Below is a small trained network, with its code and all its weights. Each question gives an input and a class and asks what happens when units are switched off, that is, made to give their printed mean instead of their output.

import numpy as np


def w(rows, s, z=0):
    codes = np.array(rows[::2]) - 128.0
    scale = np.full(codes.shape[1], s)
    scale[-1] = z or s
    return codes * scale


def f(y):
    return y / 2 * (1 + np.tanh(0.7978845608 * (y + 0.044715 * y**3)))


def log_softmax(a):
    a = a - a.max(-1, keepdims=True)
    return a - np.log(np.exp(a).sum(-1, keepdims=True))


def net(x, mask):
    res = np.array(x, float).reshape(1, 2) / 4 @ E
    y = f(res @ A[0][:, :-1].T + A[0][:, -1])
    res = res + np.where(mask, y, B[0][:, -1]) @ B[0][:, :-1]
    return log_softmax(res[-1] @ U[:, :-1].T + U[:, -1])


A, B = {}, {}
E = w([
[112,119,6,66,104,35,220,149,67,176],'x0',
[213,146,166,231,18,85,184,198,199,214],'x1',
],0.012)
A[0] = w([
[191,178,161,171,38,83,162,194,171,168,47],'N0',
[119,87,56,140,179,162,110,89,108,20,6],'N1',
[39,58,130,2,183,176,136,88,137,112,16],'N2',
[126,117,155,116,121,127,157,121,125,115,143],'N3',
[100,119,136,107,112,156,157,76,163,166,128],'N4',
[141,89,84,105,145,83,155,129,104,203,165],'N5',
[179,109,178,172,156,216,126,121,201,63,135],'N6',
[138,132,134,108,101,150,131,93,149,129,48],'N7',
[188,178,112,172,74,131,147,132,180,191,24],'N8',
[140,151,201,182,160,180,14,122,180,120,183],'N9',
[85,132,76,98,97,63,223,137,67,158,167],'N10',
[87,58,22,106,157,42,233,159,99,186,163],'N11',
],0.009,0.0022)
B[0] = w([
[63,205,70,155,205,95,133,183,107,137,249],'N0',
[120,193,84,120,167,61,67,146,123,187,193],'N1',
[52,218,80,216,194,88,40,175,144,145,220],'N2',
[119,121,154,130,158,141,182,171,124,128,129],'N3',
[139,133,210,152,152,146,133,215,107,134,128],'N4',
[79,66,211,53,12,143,168,130,184,138,188],'N5',
[140,93,183,37,54,136,125,90,53,168,209],'N6',
[130,125,93,138,127,109,177,50,134,106,127],'N7',
[2,206,141,168,165,82,22,155,122,83,210],'N8',
[240,2,108,88,89,161,146,57,183,101,231],'N9',
[161,46,203,162,58,172,124,44,99,99,226],'N10',
[215,83,166,107,133,191,135,69,142,112,252],'N11',
],0.0074,0.018)
U = w([
[193,20,146,110,85,202,148,93,141,139,254],'0',
[42,251,111,139,163,63,130,131,140,141,2],'1',
],0.017,0.0014)

Each question gives the input, the list of numbers given to net, and the class t.
The units are the neurons (one row each of A and B). Each row of codes is followed by its name. A weight is (code - 128) times the scale printed after its matrix; where a second scale follows, it is the last column's (A, B and U).
mask holds one flag per neuron, in row order. A switched-off neuron (its flag False) gives its mean, the last column of its row in B, instead of its output. The means were averaged over made-up inputs and are rounded, as every weight is.
A unit's drop is (log p(t) with every unit on - log p(t) with that unit switched off) / (log p(t) with every unit on - log p(t) with every unit switched off).
The circuit of an input: a set's keep is (log p(t) with only the set's units on - log p(t) with every unit switched off) / (log p(t) with every unit on - log p(t) with every unit switched off). Starting from all 12 units, units are removed one at a time, each time the one whose removal leaves the highest keep (on an exact tie, the one counted first), for as long as the keep stays at least 0.8.
units of the circuit, in order: the units of the circuit, biggest drop first
k most important neurons: the k neurons with the biggest drops, biggest first
drop when u is switched off: that unit's drop, to one decimal
input [6,-6], class 0: 4 most important neurons -> (N11; N10; N0; N8)
input [-5,7], class 1: units of the circuit, in order -> (N0)
input [-4,6], class 1: 2 most important neurons -> (N0; N8)
input [5,-5], class 0: 3 most important neurons -> (N11; N0; N10)
input [-7,8], class 1: 3 most important neurons -> (N0; N8; N11)
input [-4,5], class 1: 4 most important neurons -> (N0; N8; N11; N10)
input [-2,3], class 1: 2 most important neurons -> (N11; N10)
input [8,-8], class 0: drop when N8 is switched off -> 0.9
input [7,-7], class 0: drop when N11 is switched off -> 4.8
input [0,1], class 1: 4 most important neurons -> (N9; N11; N10; N6)
input [5,-4], class 0: drop when N0 is switched off -> 0.1
